After every row comes roughly how far along a hidden order it lies, from 0 to 12.
(in the rows, 128 means zero)
[137 104 112 103 148 127 126  86 169 122 134 123 145 146  82 151 158 137
  95 151 102 113 143 127 151 112  97] => 7
[101 115 112 119 148 119 142 114 148 118 116 114 110 132  90 145  97 144
  94 152 104 107 141 138 141 138  83] => 6
[108 108 142  98 124 130 142 119 148 107 141 124 129 124 139 167 153 123
 120 157 110 112 124 156 145 121 201] => 2
[154 130 132 147  84 151 109 136 180 136 197 131 113 116  73  92 176 124
 154 138 123 117 123 110 125 108  89] => 9
[125 128 168 132 123 156 101 114 198 140 218 136 103 110  99 109 235  92
 202 164 114  97 102 129 104 105  56] => 7
[157 119 108 130 128 144 128 103 181 127 173 124 111 133  38 126 171 135
 115 155 105  98 126 106 126 125  35] => 9
[ 87 118 101 121 182 104 158  99 100 122  62 119  99 138  84 146  66 147
  89 139 122 118 134 127 131 154  30] => 8
[119 137 106 147 176 121 148 138  97 138  80 107  95 136  67 118  74 144
 107 121 152 114 132 106 111 151   1] => 12
[131 108 137 102  80 134 139 123 169  98 165 132 140 122 143 167 167 125
 120 156  96 120 120 149 157 117 215] => 0

[130 130 165 181  46  99 103 157  98 119 136 127 117 121 131 183 153] => 12
[124 106 113  86 150  84  99 125 112 122 127 119 106 128 150 119 133] => 3
[139 118 146 113  85 101 122 141 107 124 134 142 141 118 126 148 134] => 11
[136 113 146 133  49 107 127 151 102 130 120 126 125 124 122 169 146] => 11
[124 120 123 152 123 109 109 125 115 121 121 119  92 132 143 139 136] => 5
[136 111 137 111  83 102 126 139 109 125 125 136 137 119 121 144 135] => 10
[125 124 138 177  86  99 104 125 117 114 129 132 107 122 137 145 133] => 8
[114 146 133 217 123 120 101 119 127 115 132 122  88 131 147 149 129] => 4
[119 144 135 194  96 148 115 129 123 126 125 116  94 138 134 154 141] => 5
[ 99 142 130 255 100 102  84 131 126 119 122  99  72 136 155 158 149] => 0
[118  97 126 146  99  62  87 137 107 115 123 116  98 115 144 137 145] => 6
[ 99 141 131 249 100  87  78 133 123 114 127 102  65 135 161 159 146] => 0
[124 111 145 164  96  61  85 145 107 110 138 131 115 114 143 152 143] => 9
[116 120 126 193 109  99  97 128 117 118 120 111  80 132 149 147 140] => 4

Part 3:
[115 108 132 116 103 130 138 133 128 127  66 121 133 143 147 126 135 121
 106 152 185 153 121  45  69 131  86] => 12
[141 234 116 164 128 117 163 150 137  77  37 142 106 156 131 108 126 113
 111 134 133 153 114  53  91 104  67] => 8
[138  98 102 132  80 127 139 111  79  90 135 135  93 135 135 143 143 107
 121 133 158 171 123 148 129 113  95] => 2
[121 171 140 176 143 130 127 124 146  77 123 143 126 102  84  78 123 175
 126 116 155 124 126 130 158 101 116] => 2
[136 145 143 151 118 124 135 158 179 124  78 146 155 134 115 142 117 169
 131 113 151 114 142 113 137 104 145] => 0
[156 102 101 141  70 122 100 117  88 152 157 139  88  82  76 105 155 128
 152 125 178 183 146 193  90 123  84] => 7
[135 103 111 130 109 116 107 127 193  51 133 183 134  92  95 124 156 127
 130 135 168 166 102 155  91 129 114] => 3
[125 205 136 134 139 120 130 124  62 163 173 111 146  92 134 171 111  88
 105  88 248 153 126 107  85 154 104] => 4
[130 145 127 129  80 130 141 124 109 150 123 181 133  93 125  58 129 147
 131 113 106 167 148 161 137 109 103] => 3
[113  82 116 118 127 131 109 104 101 139 198  95 143 136 118 125 178  96
 156 119 217 140 141 133 118 115 109] => 12

Part 4:
[134 130 122 118 130 128 133 129 149 128 132 127 129 124 131 128 119 132
 128 122 125 125 135 123 124 134 128] => 1
[135 131 125 128 130 128 129 129   1 128 128 121 132 124 130 128 127 125
 142 128 128 117 129 120 127 130 129] => 12
[135 129 125 119 129 129 133 129 122 128 135 125 128 128 133 129 122 132
 121 122 127 128 135 120 122 133 128] => 3
[139 128 125 122 129 128 132 130 151 128 136 117 126 142 133 129 120 130
 118 133 118 129 135 122 122 131 122] => 1
[135 127 124 117 129 128 133 130 123 129 131 124 128 132 133 129 117 133
 123 122 125 132 132 116 125 133 118] => 0
[133 125 120 120 131 127 129 131  92 130 128  96 132 137 127 129 116 132
 129 130 115 120 132 112 126 132 126] => 2
[137 130 123 128 129 128 130 130   5 129 130 109 131 133 131 128 125 128
 135 127 123 124 128 115 124 130 123] => 11
[128 127 128 132 127 132 133 128 148 127 137 138 126 131 129 129 129 127
 121 135 133 126 132 128 128 127 132] => 8
[136 129 120 125 128 128 130 130 123 130 140 104 128 128 132 128 123 132
 125 127 118 131 129 122 126 133 123] => 1
[134 133 121 118 130 128 133 130 141 130 140 101 133 126 132 129 110 133
 125 125 113 123 141 118 123 134 135] => 8
[137 128 125 130 128 129 131 130  57 128 137 121 129 137 132 129 124 128
 126 129 123 128 132 116 122 129 125] => 9
[139 129 127 122 129 128 131 130 151 127 135 123 126 140 131 129 119 130
 119 132 121 127 135 124 127 130 124] => 0
